Each row has a hidden trait or not; one of two labels after the row says which. A new part has a new trait and new labels.
7; -2; 4; -8; -29; -25; 3; 1; -12; 54; -2; 17; -16; -1; -4; -10 | HS
-4; -5; -23; 2; -11; 37; -1; -11; -22; 11; -4; 13; -4; 6; 8; -12 | HS
-10; 26; -24; -11; -6; -1; -3; -4; -8; 30; -10; 14; -8; -11; 24; -7 | CJ
-11; -7; 25; 5; 18; 4; -2; -8; 8; -35; 20; 4; 15; -3; 2; -5 | HS
8; 17; -19; -9; -2; 11; -3; 10; -15; 16; 8; 31; -19; 12; -3; -14 | CJ
11; -14; 23; 12; 21; -29; 13; -2; 25; -53; -52; -7; 12; -4; -12; 6 | CJ
-3; 13; 5; -22; -29; -10; 4; -13; -7; 5; -13; -5; -1; 1; -4; 21 | CJ
19; -18; 13; 2; -9; -33; 13; -6; -5; -20; -22; 8; 4; 9; -5; 2 | HS
-13; -14; -11; -23; -1; 7; 8; -15; -12; 1; 3; 6; 11; 8; 1; -12 | CJ
-1; 36; -9; -6; -9; 10; 3; -8; -5; 14; -24; -3; -12; -22; 8; -17 | CJ
-8; 6; 0; -13; -7; -4; 1; -7; -7; 2; 13; 2; 5; 21; -23; 2 | CJ
-5; 4; 10; 10; 2; 31; -3; 0; -5; 8; 26; -3; -3; -10; -9; -30 | HS
-8; 3; 17; -6; 16; 2; 1; -13; 0; -43; 0; 3; 13; -1; 1; -14 | HS
-23; 1; 5; 6; -13; -10; 6; -2; 4; 17; -2; 3; 11; 0; -15; 5 | HS
19; -4; -6; -3; -2; -7; -16; -2; -1; 27; 7; -17; -19; -1; 5; -4 | CJ
-3; 19; 3; 12; -14; -11; -8; 4; -18; 20; 34; -12; -3; -5; 9; 0 | HS
-5; -27; 9; 2; -14; 13; 11; -2; 11; 1; -25; 0; 1; -13; 1; 17 | CJ
-2; -15; 10; 13; -10; 29; 9; -4; 8; -23; -6; 4; 4; -22; 13; 2 | HS
-6; 0; -1; 14; 4; 43; -3; 10; 6; -15; -12; 9; -7; -2; -4; 14 | CJ
-19; 26; -8; -36; -32; 34; -9; 0; -16; 63; 29; 28; -22; -6; 4; 1 | HS
-23; 24; -1; -14; -19; -9; 6; -5; -6; 49; -17; 6; 5; 2; -12; -11 | HS
-5; 6; 8; -5; 20; -9; 7; 5; 14; -28; -3; 4; 11; -13; 10; -12 | CJ
-2; -1; -2; -3; 8; 35; -7; 0; 9; 1; 1; -2; -11; -19; 12; -10 | CJ
-1; 4; 4; 23; 41; -15; -6; -4; -4; -52; 4; -7; 17; 16; 0; -7 | HS
7; -6; 7; 9; -20; -16; 5; 8; -12; 35; 6; 1; -5; 3; -12; -9 | HS
-7; 5; -10; -1; 6; -17; -2; 6; 6; 26; 14; 20; -1; -12; 19; -12 | HS
15; -5; -4; -19; -2; -14; 14; 0; 15; -10; -6; -8; -8; -12; -2; -15 | CJ
18; -12; -9; 20; 6; 0; -7; -3; -1; -12; 13; -25; -5; 9; -5; 8 | CJ
2; 34; 10; -8; -29; 16; 3; 3; -20; 16; -6; -2; -10; -5; -8; 2 | CJ
11; -3; 5; -14; -7; 11; 0; 5; -15; 11; 0; 31; -12; 10; 3; -15 | HS
-17; 5; -17; 7; 11; 4; -7; 6; -2; 10; 10; 35; 1; 10; 2; 5 | HS
-2; 21; -30; 4; -8; 18; 1; 1; -12; 25; -15; 4; -10; -9; 12; -15 | CJ
0; -1; -10; 1; 0; 4; 0; -10; -18; 41; -9; -4; -2; 11; -7; -34 | CJ
6; -11; 5; 6; 19; 17; -15; 12; 3; 9; -20; 13; -11; -3; 14; 9 | HS
-8; -7; 1; -12; 7; -21; 10; 0; 23; -25; -32; 10; 11; 0; -2; 12 | CJ
2; 9; 12; 3; -8; 18; -2; 1; -9; 9; 35; -1; -7; -5; -12; -21 | CJ
18; -15; -14; -5; -7; -28; 16; 3; 7; -4; -21; 21; -4; 6; -2; 9 | CJ
0; 1; -15; -15; -3; 0; 15; -4; 14; 16; -26; 4; -8; -16; 3; -21 | CJ
-1; 15; 0; -1; -23; 6; 4; -10; -23; 7; -39; 20; -5; -2; 10; 3 | HS
7; -11; 13; -16; 2; 20; -7; 3; 4; -8; 34; -11; 2; -8; 12; 3 | CJ
